Here is a tiny trained network, its code and every weight. The questions are about switching its units off for an input and a class, where a switched-off unit gives its printed mean instead of its output.

import numpy as np


def w(rows, s, z=0):
    codes = np.array(rows[::2]) - 128.0
    scale = np.full(codes.shape[1], s)
    scale[-1] = z or s
    return codes * scale


def f(y):
    return np.maximum(y, 0)


def log_softmax(a):
    a = a - a.max(-1, keepdims=True)
    return a - np.log(np.exp(a).sum(-1, keepdims=True))


def net(x, mask):
    res = np.array(x, float).reshape(1, 3) / 4 @ E
    y = f(res @ A[0][:, :-1].T + A[0][:, -1])
    res = res + np.where(mask, y, B[0][:, -1]) @ B[0][:, :-1]
    return log_softmax(res[-1] @ U[:, :-1].T + U[:, -1])


A, B = {}, {}
E = w([
[93,140,77,153,203],'x0',
[161,180,5,149,121],'x1',
[113,35,108,138,104],'x2',
],0.013)
A[0] = w([
[138,130,151,68,45,186],'N1',
[182,151,131,96,32,147],'N2',
[139,17,175,130,165,43],'N3',
[244,172,82,203,129,74],'N4',
[161,147,178,99,81,128],'N5',
[125,161,148,121,138,98],'N6',
[165,163,149,111,153,86],'N7',
[65,165,116,180,198,180],'N8',
[128,184,151,84,120,131],'N9',
[115,167,155,114,137,46],'N10',
[109,226,167,116,120,91],'N11',
[130,252,130,153,96,77],'N12',
[128,110,71,180,90,93],'N13',
[182,171,176,135,15,132],'N14',
[106,115,155,47,139,58],'N15',
[144,40,114,181,142,186],'N16',
[119,205,118,115,84,187],'N17',
[101,98,93,178,244,213],'N18',
[217,129,151,94,66,151],'N19',
[109,102,104,158,101,113],'N20',
[93,68,241,102,161,18],'N21',
[108,185,168,120,139,100],'N22',
[183,157,77,148,114,72],'N23',
[189,129,232,113,138,161],'N24',
[138,143,122,128,77,106],'N25',
[230,147,75,162,106,105],'N26',
[167,204,166,135,138,100],'N27',
[84,119,77,151,187,136],'N28',
[105,109,156,151,228,131],'N29',
[96,130,214,72,163,85],'N30',
[90,149,203,116,151,14],'N31',
[104,119,171,75,138,146],'N32',
[130,57,100,86,94,251],'N33',
[105,138,128,163,187,151],'N34',
],0.013,0.0011)
B[0] = w([
[74,129,69,81,145,192],'N1',
[129,102,61,45,134,188],'N2',
[141,125,147,164,129,210],'N3',
[189,103,116,152,129,198],'N4',
[170,90,91,66,102,187],'N5',
[85,143,161,165,81,153],'N6',
[72,133,173,179,96,159],'N7',
[107,83,98,55,136,196],'N8',
[82,197,157,117,110,170],'N9',
[148,150,176,187,94,158],'N10',
[56,111,138,165,102,190],'N11',
[142,154,142,147,69,196],'N12',
[151,142,131,212,136,169],'N13',
[123,134,57,72,153,206],'N14',
[181,137,129,133,138,172],'N15',
[44,177,112,209,67,179],'N16',
[137,153,157,144,143,172],'N17',
[83,152,93,71,176,209],'N18',
[71,52,60,43,161,190],'N19',
[84,173,124,225,67,151],'N20',
[189,185,180,171,153,255],'N21',
[91,146,120,180,26,173],'N22',
[212,140,98,176,140,179],'N23',
[163,136,106,111,145,221],'N24',
[165,43,90,55,170,150],'N25',
[174,113,137,174,144,187],'N26',
[1,179,197,132,106,183],'N27',
[132,114,78,52,167,186],'N28',
[193,77,79,62,189,186],'N29',
[171,123,163,153,168,219],'N30',
[187,86,149,190,136,196],'N31',
[113,121,119,145,105,184],'N32',
[26,191,194,109,40,178],'N33',
[59,90,119,39,134,171],'N34',
],0.0058,0.015)
U = w([
[119,66,94,5,178,226],'0',
[18,139,129,195,68,145],'1',
[226,95,116,159,163,3],'2',
],0.013,0.0012)

Each question gives the input, the list of numbers given to net, and the class t.
The units are the neurons (one row each of A and B). Each row of codes is followed by its name. A weight is (code - 128) times the scale printed after its matrix; where a second scale follows, it is the last column's (A, B and U).
mask holds one flag per neuron, in row order. A switched-off neuron (its flag False) gives its mean, the last column of its row in B, instead of its output. The means were averaged over made-up inputs and are rounded, as every weight is.
A unit's drop is (log p(t) with every unit on - log p(t) with that unit switched off) / (log p(t) with every unit on - log p(t) with every unit switched off).
The circuit of an input: a set's keep is (log p(t) with only the set's units on - log p(t) with every unit switched off) / (log p(t) with every unit on - log p(t) with every unit switched off). Starting from the 12 units with the biggest drops (on a tie, the unit counted first), units are removed one at a time, each time the one whose removal leaves the highest keep (on an exact tie, the one counted first), for as long as the keep stays at least 0.8.
circuit, biggest first: the units of the circuit, biggest drop first
k most important neurons: the k neurons with the biggest drops, biggest first
drop when u is switched off: that unit's drop, to one decimal
input [-3,-5,4], class 2: circuit, biggest first -> (N21)
input [-8,7,-3], class 0: 2 most important neurons -> (N19 N2)
input [-4,-7,7], class 1: 2 most important neurons -> (N33 N16)
input [5,5,-6], class 1: 3 most important neurons -> (N27 N12 N11)
input [-7,-2,8], class 1: 4 most important neurons -> (N33 N16 N29 N20)
input [-7,-3,8], class 1: 4 most important neurons -> (N33 N16 N29 N20)
input [-2,-2,-3], class 1: 3 most important neurons -> (N29 N28 N8)
input [-8,7,2], class 0: 2 most important neurons -> (N19 N2)
input [0,6,-7], class 1: 2 most important neurons -> (N27 N11)
input [6,1,8], class 1: 2 most important neurons -> (N16 N20)
input [-6,6,-8], class 1: drop when N6 is switched off -> 0.0
input [-5,-6,1], class 2: drop when N3 is switched off -> 0.2
input [0,2,0], class 2: drop when N11 is switched off -> 0.1
